Below are the code and all the weights of a small trained network. Each question names an input and a target symbol and asks about switching units off, where a switched-off unit gives its printed mean instead of its output.

import numpy as np


def w(rows, s, z=0):
    codes = np.array(rows[::2]) - 128.0
    scale = np.full(codes.shape[1], s)
    scale[-1] = z or s
    return codes * scale


def f(y):
    return np.maximum(y, 0)


def softmax(a):
    e = np.exp(a - a.max(-1, keepdims=True))
    return e / e.sum(-1, keepdims=True)


def log_softmax(a):
    a = a - a.max(-1, keepdims=True)
    return a - np.log(np.exp(a).sum(-1, keepdims=True))


def net(x, mask):
    ids = ['αδζλμξπω'.index(c) for c in x.split()]
    T = len(ids)
    res = E[ids] + P[:T]
    u = 0
    for l in range(2):
        q, k, v = (res @ M[l].T for M in (Q, K, V))
        z = softmax(np.where(np.tri(T) > 0, q @ k.T / 3**0.5, -1e9)) @ v
        res = res + np.where(mask[u], z, O[l][:, -1]) @ O[l][:, :-1]
        u += 1
        y = f(res @ A[l][:, :-1].T + A[l][:, -1])
        res = res + np.where(mask[u : u + 12], y, B[l][:, -1]) @ B[l][:, :-1]
        u += 12
    return log_softmax(res[-1] @ U[:, :-1].T + U[:, -1])


Q, K, V, O, A, B = {}, {}, {}, {}, {}, {}
E = w([
[128,222,139],'α',
[146,207,85],'δ',
[148,177,43],'ζ',
[146,200,70],'λ',
[106,198,117],'μ',
[135,195,78],'ξ',
[199,177,8],'π',
[87,187,122],'ω',
],0.014)
P = w([
[59,240,167],'0',
[61,213,151],'1',
[61,169,125],'2',
[75,139,105],'3',
[102,115,101],'4',
[136,107,110],'5',
[160,86,110],'6',
[189,78,116],'7',
[203,58,134],'8',
[255,71,130],'9',
],0.0098)
Q[0] = w([
[100,6,184],'0.h0',
[192,170,104],'0.h0',
[65,189,67],'0.h0',
],0.015)
K[0] = w([
[67,247,133],'0.h0',
[152,122,236],'0.h0',
[137,93,198],'0.h0',
],0.013)
V[0] = w([
[3,126,222],'0.h0',
[192,152,28],'0.h0',
[105,193,187],'0.h0',
],0.0058)
O[0] = w([
[254,138,187,20],'0.h0',
[55,151,129,255],'0.h0',
[147,172,111,136],'0.h0',
],0.0067,0.0058)
A[0] = w([
[93,145,218,102],'0.n0',
[23,99,114,140],'0.n1',
[132,108,153,81],'0.n2',
[148,31,151,68],'0.n3',
[159,124,143,82],'0.n4',
[6,105,158,210],'0.n5',
[242,163,1,50],'0.n6',
[118,116,209,253],'0.n7',
[166,219,166,251],'0.n8',
[132,172,146,240],'0.n9',
[46,110,116,195],'0.n10',
[124,135,61,105],'0.n11',
],0.01,0.0033)
B[0] = w([
[68,221,90,138],'0.n0',
[116,246,78,205],'0.n1',
[105,191,125,128],'0.n2',
[160,129,69,128],'0.n3',
[130,154,92,128],'0.n4',
[175,166,91,189],'0.n5',
[120,50,188,255],'0.n6',
[254,244,38,136],'0.n7',
[46,79,40,218],'0.n8',
[105,143,74,200],'0.n9',
[195,152,104,216],'0.n10',
[96,66,145,232],'0.n11',
],0.006,0.0077)
Q[1] = w([
[43,7,73],'1.h0',
[141,138,201],'1.h0',
[160,83,2],'1.h0',
],0.0061)
K[1] = w([
[209,181,161],'1.h0',
[85,93,1],'1.h0',
[153,58,253],'1.h0',
],0.009)
V[1] = w([
[16,91,184],'1.h0',
[227,3,133],'1.h0',
[122,150,76],'1.h0',
],0.0074)
O[1] = w([
[1,93,165,117],'1.h0',
[82,194,7,4],'1.h0',
[114,140,156,190],'1.h0',
],0.0081,0.015)
A[1] = w([
[182,75,184,129],'1.n0',
[172,169,128,113],'1.n1',
[224,140,89,227],'1.n2',
[61,35,15,68],'1.n3',
[128,3,190,78],'1.n4',
[89,92,40,59],'1.n5',
[40,121,99,254],'1.n6',
[140,25,177,83],'1.n7',
[171,41,252,163],'1.n8',
[54,167,165,180],'1.n9',
[73,173,164,95],'1.n10',
[255,113,120,198],'1.n11',
],0.0091,0.0061)
B[1] = w([
[183,181,209,170],'1.n0',
[155,125,94,139],'1.n1',
[56,110,120,211],'1.n2',
[110,56,116,166],'1.n3',
[181,229,219,176],'1.n4',
[124,112,126,140],'1.n5',
[77,251,64,255],'1.n6',
[166,163,163,165],'1.n7',
[119,104,254,238],'1.n8',
[204,172,75,208],'1.n9',
[104,103,78,156],'1.n10',
[54,81,162,202],'1.n11',
],0.0074,0.0059)
U = w([
[97,198,142,169],'α',
[93,129,129,205],'δ',
[36,92,127,109],'ζ',
[136,135,89,181],'λ',
[183,125,153,1],'μ',
[193,116,160,36],'ξ',
[159,159,1,211],'π',
[206,122,142,43],'ω',
],0.013,0.0057)

Each question gives the input, a string of symbols that net reads in full, and the target symbol t.
The units are the heads (3 rows each of Q, K, V and O) and the neurons (one row each of A and B). Each row of codes is followed by its name. A weight is (code - 128) times the scale printed after its matrix; where a second scale follows, it is the last column's (O, A, B and U).
mask holds one flag per unit, layer by layer, with each layer's heads first. A switched-off unit (its flag False) gives its mean, the last column of its rows in O or B, instead of its output. The means were averaged over made-up inputs and are rounded, as every weight is.
A unit's drop is (log p(t) with every unit on - log p(t) with that unit switched off) / (log p(t) with every unit on - log p(t) with every unit switched off).
The circuit of an input: a set's keep is (log p(t) with only the set's units on - log p(t) with every unit switched off) / (log p(t) with every unit on - log p(t) with every unit switched off). Starting from the 12 units with the biggest drops (on a tie, the unit counted first), units are removed one at a time, each time the one whose removal leaves the highest keep (on an exact tie, the one counted first), for as long as the keep stays at least 0.8.
circuit, biggest first: the units of the circuit, biggest drop first
unit that matters most: the unit with the biggest drop
top k neurons: the k neurons with the biggest drops, biggest first
k most important neurons of layer l: the k neurons of layer l with the biggest drops, biggest first
drop of u: that unit's drop, to one decimal
input μ π μ, target π: unit that matters most -> 0.n6
input ω π ξ π ω δ ω π π δ, target π: circuit, biggest first -> (1.h0; 0.n6; 1.n8)
input δ π π ξ π ω π λ, target π: circuit, biggest first -> (1.h0; 0.n6; 1.n8)
input π δ ω π μ ζ α λ π μ, target π: circuit, biggest first -> (1.h0; 0.n6; 1.n8; 0.n8)
input ξ ζ π ζ ζ π π, target ζ: top 2 neurons -> (0.n8; 1.n9)
input π ω ζ π ξ, target π: top 3 neurons -> (0.n6; 1.n8; 0.n8)
input δ π π ζ, target π: top 2 neurons -> (1.n8; 0.n6)
input α ω δ μ π δ, target π: 4 most important neurons of layer 0 -> (0.n8; 0.n6; 0.n1; 0.n9)
input ζ ζ π ζ, target π: 3 most important neurons of layer 1 -> (1.n8; 1.n4; 1.n0)
input ω λ π π ζ π ζ ω π ζ, target ζ: top 2 neurons -> (0.n8; 1.n9)
input ω π λ, target π: 3 most important neurons of layer 0 -> (0.n8; 0.n6; 0.n1)
input ω ζ π ω, target π: 2 most important neurons of layer 0 -> (0.n6; 0.n1)
input π ξ π π ω π δ π, target ζ: drop of 0.n8 -> 0.2
input ζ π α, target π: most important neuron of layer 0 -> (0.n6)
input ω π ω, target π: drop of 0.n7 -> 0.1
input π π ξ, target π: drop of 0.n6 -> 0.4
